Here is a tiny trained network, its code and every weight. The questions are about switching its units off for an input and a target symbol, where a switched-off unit gives its printed mean instead of its output.

import numpy as np


def w(rows, s, z=0):
    codes = np.array(rows[::2]) - 128.0
    scale = np.full(codes.shape[1], s)
    scale[-1] = z or s
    return codes * scale


def f(y):
    return np.maximum(y, 0)


def softmax(a):
    e = np.exp(a - a.max(-1, keepdims=True))
    return e / e.sum(-1, keepdims=True)


def log_softmax(a):
    a = a - a.max(-1, keepdims=True)
    return a - np.log(np.exp(a).sum(-1, keepdims=True))


def net(x, mask):
    ids = ['ΔΣΦβγλτψ'.index(c) for c in x.split()]
    T = len(ids)
    res = E[ids] + P[:T]
    u = 0
    for l in range(3):
        q, k, v = (res @ M[l].T for M in (Q, K, V))
        z = softmax(np.where(np.tri(T) > 0, q @ k.T / 2**0.5, -1e9)) @ v
        res = res + np.where(mask[u], z, O[l][:, -1]) @ O[l][:, :-1]
        u += 1
        y = f(res @ A[l][:, :-1].T + A[l][:, -1])
        res = res + np.where(mask[u : u + 8], y, B[l][:, -1]) @ B[l][:, :-1]
        u += 8
    return log_softmax(res[-1] @ U[:, :-1].T + U[:, -1])


Q, K, V, O, A, B = {}, {}, {}, {}, {}, {}
E = w([
[89,145,2,167,176,112,111],'Δ',
[104,162,87,161,106,123,80],'Σ',
[100,126,141,119,148,111,171],'Φ',
[150,180,115,99,132,181,84],'β',
[139,80,89,108,88,137,141],'γ',
[112,159,119,123,143,132,134],'λ',
[152,133,164,123,110,130,115],'τ',
[103,96,96,109,130,76,131],'ψ',
],0.017)
P = w([
[25,196,153,109,33,150,161],'0',
[154,96,91,166,164,111,68],'1',
[122,69,153,82,79,81,33],'2',
[126,144,54,147,121,118,96],'3',
[140,180,176,167,75,111,2],'4',
[137,99,121,155,56,64,115],'5',
[149,134,112,89,68,125,122],'6',
[127,158,135,72,101,104,125],'7',
[123,150,158,46,112,71,127],'8',
[119,176,68,137,144,62,110],'9',
],0.0053)
Q[0] = w([
[197,72,250,149,145,181,220],'0.h0',
[211,91,99,143,3,189,73],'0.h0',
],0.0044)
K[0] = w([
[146,19,149,206,253,130,23],'0.h0',
[54,215,183,127,208,66,177],'0.h0',
],0.0046)
V[0] = w([
[60,182,120,181,184,119,71],'0.h0',
[86,72,2,145,128,62,155],'0.h0',
],0.0068)
O[0] = w([
[84,167,50,28,161,113,140,217],'0.h0',
[254,50,123,6,138,61,158,253],'0.h0',
],0.0088,0.0029)
A[0] = w([
[98,165,132,91,25,78,97,254],'0.n0',
[148,109,114,220,236,98,152,208],'0.n1',
[138,89,121,72,54,8,94,213],'0.n2',
[90,110,132,199,102,175,127,73],'0.n3',
[3,126,198,170,81,164,188,114],'0.n4',
[78,181,148,85,81,176,62,211],'0.n5',
[113,140,129,84,138,48,193,196],'0.n6',
[204,63,192,132,108,106,166,229],'0.n7',
],0.006,0.0025)
B[0] = w([
[117,168,69,171,117,206,180,217],'0.n0',
[149,120,180,70,35,140,68,155],'0.n1',
[175,118,50,100,131,237,129,254],'0.n2',
[163,207,212,137,196,129,123,133],'0.n3',
[81,113,175,83,183,145,182,139],'0.n4',
[82,201,108,168,142,150,101,177],'0.n5',
[169,47,106,3,173,184,168,204],'0.n6',
[131,122,81,149,67,176,106,172],'0.n7',
],0.0058,0.007)
Q[1] = w([
[124,165,22,142,196,94,159],'1.h0',
[254,146,97,85,105,181,90],'1.h0',
],0.0042)
K[1] = w([
[88,109,198,96,54,255,149],'1.h0',
[52,158,157,198,94,161,219],'1.h0',
],0.0041)
V[1] = w([
[45,184,110,92,237,73,138],'1.h0',
[178,58,94,48,191,3,180],'1.h0',
],0.0064)
O[1] = w([
[59,139,76,254,201,145,162,139],'1.h0',
[213,170,168,221,97,175,168,2],'1.h0',
],0.0091,0.0032)
A[1] = w([
[49,171,219,151,154,130,138,83],'1.n0',
[170,37,147,71,107,168,80,255],'1.n1',
[128,77,3,178,119,165,92,188],'1.n2',
[48,110,161,190,81,133,184,95],'1.n3',
[60,131,188,200,163,123,159,195],'1.n4',
[160,47,139,115,75,184,73,134],'1.n5',
[132,156,54,87,134,109,129,234],'1.n6',
[182,15,128,140,219,150,217,225],'1.n7',
],0.0054,0.0031)
B[1] = w([
[38,50,134,84,132,108,223,138],'1.n0',
[92,161,127,56,181,53,98,227],'1.n1',
[106,244,151,101,90,198,122,248],'1.n2',
[93,67,220,105,156,161,204,132],'1.n3',
[64,102,133,60,184,179,190,139],'1.n4',
[93,176,177,117,190,124,192,181],'1.n5',
[103,253,130,217,94,101,38,254],'1.n6',
[82,171,184,91,98,210,147,197],'1.n7',
],0.0053,0.0095)
Q[2] = w([
[86,183,170,84,147,200,170],'2.h0',
[135,2,178,182,183,111,153],'2.h0',
],0.0068)
K[2] = w([
[17,188,38,11,160,214,194],'2.h0',
[169,95,167,67,99,13,2],'2.h0',
],0.0034)
V[2] = w([
[96,75,161,33,125,39,68],'2.h0',
[98,3,216,132,205,184,222],'2.h0',
],0.005)
O[2] = w([
[73,138,172,94,85,116,108,21],'2.h0',
[102,173,145,139,122,77,253,2],'2.h0',
],0.011,0.0039)
A[2] = w([
[78,172,189,88,70,126,119,200],'2.n0',
[30,180,167,49,119,73,94,121],'2.n1',
[83,162,110,168,125,44,179,147],'2.n2',
[164,162,84,155,102,63,68,81],'2.n3',
[124,179,3,143,153,136,160,165],'2.n4',
[165,113,121,122,137,170,75,70],'2.n5',
[85,176,53,58,56,206,131,252],'2.n6',
[62,99,156,67,137,128,153,95],'2.n7',
],0.0057,0.0028)
B[2] = w([
[165,25,90,221,85,69,177,176],'2.n0',
[249,95,29,190,143,2,141,209],'2.n1',
[213,226,159,38,91,102,159,160],'2.n2',
[159,225,187,70,69,148,132,153],'2.n3',
[136,129,254,72,191,190,150,205],'2.n4',
[185,223,112,78,30,140,149,172],'2.n5',
[64,20,193,195,215,96,101,252],'2.n6',
[214,162,53,133,106,86,194,159],'2.n7',
],0.0043,0.019)
U = w([
[214,175,122,103,208,197,140,39],'Δ',
[58,144,128,78,166,250,58,131],'Σ',
[131,249,209,121,92,168,197,95],'Φ',
[95,46,42,238,253,144,88,130],'β',
[208,153,160,66,45,89,75,121],'γ',
[90,153,180,171,222,183,136,253],'λ',
[183,177,16,210,94,70,157,137],'τ',
[160,177,234,78,116,196,114,137],'ψ',
],0.0036,0.0032)

Each question gives the input, a string of symbols that net reads in full, and the target symbol t.
The units are the heads (2 rows each of Q, K, V and O) and the neurons (one row each of A and B). Each row of codes is followed by its name. A weight is (code - 128) times the scale printed after its matrix; where a second scale follows, it is the last column's (O, A, B and U).
mask holds one flag per unit, layer by layer, with each layer's heads first. A switched-off unit (its flag False) gives its mean, the last column of its rows in O or B, instead of its output. The means were averaged over made-up inputs and are rounded, as every weight is.
A unit's drop is (log p(t) with every unit on - log p(t) with that unit switched off) / (log p(t) with every unit on - log p(t) with every unit switched off).
The circuit of an input: a set's keep is (log p(t) with only the set's units on - log p(t) with every unit switched off) / (log p(t) with every unit on - log p(t) with every unit switched off). Starting from the 12 units with the biggest drops (on a tie, the unit counted first), units are removed one at a time, each time the one whose removal leaves the highest keep (on an exact tie, the one counted first), for as long as the keep stays at least 0.8.
circuit, biggest first: the units of the circuit, biggest drop first
most important unit: the unit with the biggest drop
k most important neurons: the k neurons with the biggest drops, biggest first
k most important neurons of layer l: the k neurons of layer l with the biggest drops, biggest first
drop when u is switched off: that unit's drop, to one decimal
input γ τ β Δ Σ, target γ: circuit, biggest first	(1.h0, 0.h0, 2.h0, 2.n5)
input Δ β γ γ β, target Δ: circuit, biggest first	(1.h0, 2.h0, 0.h0)
input Φ Σ ψ γ β Δ Σ Φ Φ, target Φ: most important unit	1.h0
input Σ Δ τ Δ Φ Δ, target Σ: circuit, biggest first	(2.h0, 2.n1, 1.n2)
input τ γ λ λ τ Δ Σ λ γ λ, target τ: 3 most important neurons of layer 1	(1.n0, 1.n4, 1.n3)
input τ ψ τ Σ λ Φ Σ γ γ, target τ: 3 most important neurons of layer 2	(2.n1, 2.n0, 2.n7)
input τ τ Σ Δ, target τ: 2 most important neurons	(0.n4, 2.n1)
input τ Φ ψ γ β τ Σ Δ Φ, target τ: 4 most important neurons of layer 2	(2.n1, 2.n4, 2.n7, 2.n0)
input Φ β β, target Φ: 2 most important neurons	(0.n4, 0.n2)
input Φ Δ Σ Σ τ, target Φ: 2 most important neurons	(0.n4, 1.n4)
input τ γ Σ Σ ψ ψ, target τ: 2 most important neurons	(0.n4, 2.n1)
input γ γ ψ β γ γ, target γ: 2 most important neurons	(1.n1, 0.n7)
input Φ Δ β β Φ, target Φ: 3 most important neurons	(0.n4, 1.n4, 0.n2)
input Φ Δ β, target Φ: most important unit	2.h0
input Σ Σ λ Δ ψ γ λ, target Σ: drop when 1.n5 is switched off	0.0
input Σ Σ Δ Δ β, target Σ: drop when 0.h0 is switched off	0.2
input Δ γ γ Δ, target Δ: drop when 0.h0 is switched off	0.7
input β Δ Σ Δ γ Σ τ, target β: drop when 2.n2 is switched off	0.1
input Φ λ Σ λ, target Φ: 4 most important neurons of layer 1	(1.n4, 1.n3, 1.n6, 1.n0)
input Φ Φ γ, target Φ: most important unit	2.h0
input Σ β Φ Σ Σ, target Σ: 2 most important neurons of layer 0	(0.n0, 0.n5)
input τ Σ Φ Δ Σ, target τ: 4 most important neurons	(0.n4, 2.n1, 1.n0, 1.n4)
input Σ γ β γ β ψ, target Σ: 2 most important neurons of layer 0	(0.n2, 0.n0)
input γ Δ γ Φ Σ Δ τ γ Φ, target γ: 2 most important neurons of layer 1	(1.n1, 1.n2)
input τ γ γ Φ λ γ γ λ, target τ: 2 most important neurons of layer 1	(1.n0, 1.n4)
